Below are the code and all the weights of a small trained network. Each question names an input and a target symbol and asks about switching units off, where a switched-off unit gives its printed mean instead of its output.

import numpy as np


def w(rows, s, z=0):
    codes = np.array(rows[::2]) - 128.0
    scale = np.full(codes.shape[1], s)
    scale[-1] = z or s
    return codes * scale


def norm(h):
    return h / np.sqrt((h * h).mean(-1, keepdims=True) + 1e-5)


def f(y):
    return y / 2 * (1 + np.tanh(0.7978845608 * (y + 0.044715 * y**3)))


def softmax(a):
    e = np.exp(a - a.max(-1, keepdims=True))
    return e / e.sum(-1, keepdims=True)


def log_softmax(a):
    a = a - a.max(-1, keepdims=True)
    return a - np.log(np.exp(a).sum(-1, keepdims=True))


def net(x, mask):
    ids = ['αβγηθλψ'.index(c) for c in x.split()]
    T = len(ids)
    res = E[ids] + P[:T]
    r = norm(res)
    for j in range(2):
        rows = slice(3 * j, 3 * j + 3)
        q, k, v = (r @ M[0][rows].T for M in (Q, K, V))
        z = softmax(np.where(np.tri(T) > 0, q @ k.T / 3**0.5, -1e9)) @ v
        o = O[0][rows]
        res = res + np.where(mask[j], z, o[:, -1]) @ o[:, :-1]
    y = f(norm(res) @ A[0][:, :-1].T + A[0][:, -1])
    res = res + np.where(mask[2:10], y, B[0][:, -1]) @ B[0][:, :-1]
    return log_softmax(norm(res)[-1] @ U[:, :-1].T + U[:, -1])


Q, K, V, O, A, B = {}, {}, {}, {}, {}, {}
E = w([
[154,83,164,145,97,109],'α',
[149,132,167,83,122,122],'β',
[131,120,108,173,5,151],'γ',
[141,157,178,108,138,149],'η',
[104,99,194,131,127,66],'θ',
[107,161,173,153,157,126],'λ',
[148,152,120,146,127,79],'ψ',
],0.025)
P = w([
[101,119,141,180,2,138],'0',
[114,139,129,155,37,166],'1',
[131,131,130,153,57,171],'2',
[138,136,129,143,81,167],'3',
[147,127,141,137,101,154],'4',
[131,137,133,118,121,146],'5',
[149,141,125,115,150,154],'6',
[154,142,136,114,160,146],'7',
[117,135,169,104,160,92],'8',
],0.0085)
Q[0] = w([
[189,254,206,37,55,113],'head 0',
[72,152,134,141,233,135],'head 0',
[182,92,86,67,141,58],'head 0',
[37,76,10,64,175,196],'head 1',
[150,95,21,80,172,84],'head 1',
[88,82,44,199,194,90],'head 1',
],0.0073)
K[0] = w([
[179,103,205,2,127,92],'head 0',
[120,148,174,189,115,81],'head 0',
[135,154,186,190,204,113],'head 0',
[111,79,143,179,3,190],'head 1',
[105,118,209,132,2,165],'head 1',
[152,149,130,119,6,188],'head 1',
],0.0081)
V[0] = w([
[81,150,180,216,77,129],'head 0',
[135,190,129,169,128,177],'head 0',
[120,133,141,128,96,114],'head 0',
[104,143,138,241,208,121],'head 1',
[141,1,110,133,138,117],'head 1',
[207,163,83,114,74,86],'head 1',
],0.0089)
O[0] = w([
[132,139,86,153,224,176,208],'head 0',
[24,165,57,166,108,152,158],'head 0',
[180,100,39,119,155,79,168],'head 0',
[32,137,2,141,219,88,166],'head 1',
[141,77,139,207,161,163,1],'head 1',
[223,196,93,231,132,106,101],'head 1',
],0.0078,0.0086)
A[0] = w([
[69,98,49,159,64,104,248],'neuron 0',
[83,71,139,255,100,154,109],'neuron 1',
[176,95,156,216,54,158,123],'neuron 2',
[129,109,164,86,196,196,168],'neuron 3',
[125,174,157,150,184,126,156],'neuron 4',
[146,86,113,214,87,41,229],'neuron 5',
[165,98,224,91,206,98,121],'neuron 6',
[206,92,95,78,83,106,221],'neuron 7',
],0.009,0.0015)
B[0] = w([
[151,52,162,36,217,51,208],'neuron 0',
[84,82,63,211,135,136,147],'neuron 1',
[142,70,148,19,163,166,213],'neuron 2',
[38,57,110,146,78,113,241],'neuron 3',
[18,147,85,113,125,80,230],'neuron 4',
[140,178,165,119,165,141,197],'neuron 5',
[146,91,79,158,2,103,253],'neuron 6',
[125,228,99,5,180,2,214],'neuron 7',
],0.0056,0.003)
U = w([
[173,82,215,109,254,178,135],'α',
[152,162,208,80,104,129,166],'β',
[106,77,91,173,63,147,123],'γ',
[99,180,160,142,113,215,174],'η',
[103,73,203,209,151,124,144],'θ',
[39,115,73,93,218,121,136],'λ',
[169,200,81,190,168,96,3],'ψ',
],0.0069,0.0013)

Each question gives the input, a string of symbols that net reads in full, and the target symbol t.
The units are the heads (3 rows each of Q, K, V and O) and the neurons (one row each of A and B). Each row of codes is followed by its name. A weight is (code - 128) times the scale printed after its matrix; where a second scale follows, it is the last column's (O, A, B and U).
mask holds one flag per unit, heads first, then neurons. A switched-off unit (its flag False) gives its mean, the last column of its rows in O or B, instead of its output. The means were averaged over made-up inputs and are rounded, as every weight is.
A unit's drop is (log p(t) with every unit on - log p(t) with that unit switched off) / (log p(t) with every unit on - log p(t) with every unit switched off).
The circuit of an input: a set's keep is (log p(t) with only the set's units on - log p(t) with every unit switched off) / (log p(t) with every unit on - log p(t) with every unit switched off). Starting from all 10 units, units are removed one at a time, each time the one whose removal leaves the highest keep (on an exact tie, the one counted first), for as long as the keep stays at least 0.8.
units of the circuit, in order: the units of the circuit, biggest drop first
unit that matters most: the unit with the biggest drop
top k neurons: the k neurons with the biggest drops, biggest first
heads that matter: for each layer, one digit per head in row order, 1 if its drop is at least 0.15 and else 0, layers parted by /
drop of u: that unit's drop, to one decimal
input η β α, target β: heads that matter	01
input θ α β θ η, target γ: unit that matters most	neuron 6
input θ λ η ψ β α, target α: heads that matter	01
input θ λ α η η η λ γ, target λ: units of the circuit, in order	[neuron 0; head 1]
input η ψ ψ η λ ψ γ, target ψ: units of the circuit, in order	[head 1; neuron 5]
input ψ γ β β ψ η γ, target β: top 2 neurons	[neuron 2; neuron 0]
input α η α η λ η γ, target λ: top 2 neurons	[neuron 0; neuron 6]
input λ η α, target λ: drop of head 1	0.2
input β γ θ λ α, target λ: heads that matter	01
input β η η η α, target β: drop of head 1	0.9
input η ψ η, target ψ: drop of neuron 4	0.0
input η α λ η α ψ η α, target ψ: heads that matter	01
input η θ β θ η, target γ: units of the circuit, in order	[neuron 6; head 1; neuron 3]
input β λ η η ψ α, target ψ: drop of head 1	0.7
